Here is a tiny trained network, its code and every weight. The questions are about switching its units off for an input and a class, where a switched-off unit gives its printed mean instead of its output.

import numpy as np


def w(rows, s, z=0):
    codes = np.array(rows[::2]) - 128.0
    scale = np.full(codes.shape[1], s)
    scale[-1] = z or s
    return codes * scale


def norm(h):
    return h / np.sqrt((h * h).mean(-1, keepdims=True) + 1e-5)


def f(y):
    return np.maximum(y, 0)


def log_softmax(a):
    a = a - a.max(-1, keepdims=True)
    return a - np.log(np.exp(a).sum(-1, keepdims=True))


def net(x, mask):
    res = np.array(x, float).reshape(1, 2) / 4 @ E
    u = 0
    for l in range(2):
        y = f(norm(res) @ A[l][:, :-1].T + A[l][:, -1])
        res = res + np.where(mask[u : u + 9], y, B[l][:, -1]) @ B[l][:, :-1]
        u += 9
    return log_softmax(norm(res)[-1] @ U[:, :-1].T + U[:, -1])


A, B = {}, {}
E = w([
[133,131,135,253,94,129,35,107,134,202,170,135],'x0',
[130,253,104,129,137,128,199,36,140,146,173,172],'x1',
],0.0051)
A[0] = w([
[121,243,120,119,192,130,180,101,45,152,108,98,198],'L0N1',
[107,83,132,175,112,154,66,211,110,153,216,159,145],'L0N2',
[141,82,173,173,124,167,114,132,223,179,149,155,54],'L0N3',
[232,118,161,115,130,82,87,91,173,95,241,93,4],'L0N4',
[94,54,88,83,132,96,97,153,70,123,63,95,154],'L0N5',
[190,62,195,199,2,150,20,196,173,206,114,26,127],'L0N6',
[98,176,129,164,71,159,83,36,112,81,192,121,58],'L0N7',
[220,104,135,189,63,88,139,93,171,73,101,99,81],'L0N8',
[186,119,95,175,57,132,101,75,171,192,199,103,79],'L0N9',
],0.0029,0.004)
B[0] = w([
[78,82,76,162,151,158,177,142,210,106,160,198,225],'L0N1',
[169,153,139,34,98,80,77,47,43,153,18,109,201],'L0N2',
[198,181,186,128,137,118,185,85,68,112,72,42,147],'L0N3',
[128,163,109,147,93,157,233,192,105,109,171,73,128],'L0N4',
[104,103,43,125,100,120,197,83,145,200,138,193,211],'L0N5',
[66,146,81,152,177,159,195,148,227,78,213,177,255],'L0N6',
[147,105,151,3,151,140,115,174,111,22,107,98,163],'L0N7',
[104,81,73,189,111,125,164,145,125,164,141,90,132],'L0N8',
[117,63,121,133,123,144,195,65,115,158,88,119,182],'L0N9',
],0.0042,0.005)
A[1] = w([
[152,97,134,186,80,134,70,93,163,146,111,99,98],'L1N1',
[170,156,179,57,173,150,169,179,81,82,63,89,80],'L1N2',
[192,149,198,185,119,137,85,67,69,185,95,80,77],'L1N3',
[76,59,170,56,175,95,99,241,204,69,85,77,159],'L1N4',
[110,129,109,88,176,98,197,82,144,133,115,88,144],'L1N5',
[200,152,230,112,31,94,27,140,1,121,118,52,2],'L1N6',
[112,118,126,96,53,55,106,58,103,201,44,112,166],'L1N7',
[102,41,94,130,148,194,134,113,145,95,80,177,73],'L1N8',
[54,142,106,89,177,112,184,193,114,78,118,140,139],'L1N9',
],0.0057,0.0033)
B[1] = w([
[173,184,176,25,166,95,165,82,109,68,138,138,175],'L1N1',
[205,196,211,112,115,42,48,129,41,83,120,128,170],'L1N2',
[196,140,210,17,210,55,83,158,113,3,60,78,153],'L1N3',
[77,178,88,171,182,171,183,37,221,135,212,199,247],'L1N4',
[91,42,117,156,132,136,50,177,119,152,123,134,233],'L1N5',
[149,165,172,203,185,72,5,73,3,74,98,15,128],'L1N6',
[194,95,150,140,70,132,88,232,36,125,27,59,154],'L1N7',
[142,157,131,104,80,131,142,191,60,134,66,81,243],'L1N8',
[185,148,180,151,108,100,76,98,114,143,126,76,255],'L1N9',
],0.0061,0.0068)
U = w([
[238,213,224,42,189,27,45,63,26,25,45,93,104],'0',
[28,175,40,174,204,177,219,32,255,126,224,223,244],'1',
[77,46,57,209,36,193,62,218,36,211,24,56,181],'2',
[161,103,218,129,165,237,233,189,85,170,252,61,2],'3',
],0.0085,0.0059)

Each question gives the input, the list of numbers given to net, and the class t.
The units are the neurons (one row each of A and B). Each row of codes is followed by its name. A weight is (code - 128) times the scale printed after its matrix; where a second scale follows, it is the last column's (A, B and U).
mask holds one flag per neuron, layer by layer. A switched-off neuron (its flag False) gives its mean, the last column of its row in B, instead of its output. The means were averaged over made-up inputs and are rounded, as every weight is.
A unit's drop is (log p(t) with every unit on - log p(t) with that unit switched off) / (log p(t) with every unit on - log p(t) with every unit switched off).
The circuit of an input: a set's keep is (log p(t) with only the set's units on - log p(t) with every unit switched off) / (log p(t) with every unit on - log p(t) with every unit switched off). Starting from the 12 units with the biggest drops (on a tie, the unit counted first), units are removed one at a time, each time the one whose removal leaves the highest keep (on an exact tie, the one counted first), for as long as the keep stays at least 0.8.
units of the circuit, in order: the units of the circuit, biggest drop first
k most important neurons: the k neurons with the biggest drops, biggest first
top k neurons in layer l: the k neurons of layer l with the biggest drops, biggest first
drop when u is switched off: that unit's drop, to one decimal
input [0,-8], class 1: 2 most important neurons	L1N4, L0N6
input [2,-6], class 1: units of the circuit, in order	L1N4
input [4,4], class 0: top 3 neurons in layer 0	L0N6, L0N5, L0N9
input [-4,4], class 0: top 3 neurons in layer 0	L0N6, L0N5, L0N9
input [3,1], class 2: 2 most important neurons	L0N6, L0N9
input [-3,-2], class 2: 3 most important neurons	L0N5, L0N6, L0N7
input [5,-6], class 1: 2 most important neurons	L0N6, L1N9
input [-1,-3], class 2: top 2 neurons in layer 0	L0N5, L0N7
input [0,-3], class 2: top 4 neurons in layer 0	L0N5, L0N2, L0N7, L0N1
input [3,0], class 2: top 2 neurons in layer 0	L0N6, L0N9
input [3,3], class 2: 2 most important neurons	L0N9, L1N4
input [7,-8], class 1: 3 most important neurons	L0N6, L1N9, L1N2
input [8,-5], class 0: 2 most important neurons	L0N2, L1N1
input [2,-1], class 2: top neuron in layer 0	L0N6
input [0,1], class 2: 2 most important neurons	L0N6, L1N8
input [7,7], class 0: 3 most important neurons	L0N6, L1N4, L1N3
input [6,6], class 0: top 3 neurons in layer 0	L0N6, L0N5, L0N9
input [-3,-1], class 2: 2 most important neurons	L0N5, L0N7
input [-6,-8], class 1: 2 most important neurons	L1N4, L0N2
input [-2,1], class 2: 4 most important neurons	L0N6, L0N1, L1N1, L0N7
input [2,-4], class 1: most important neuron	L0N6
input [5,-7], class 1: drop when L0N6 is switched off	1.5
input [7,-5], class 0: drop when L0N2 is switched off	1.5
input [2,2], class 2: drop when L0N7 is switched off	0.0
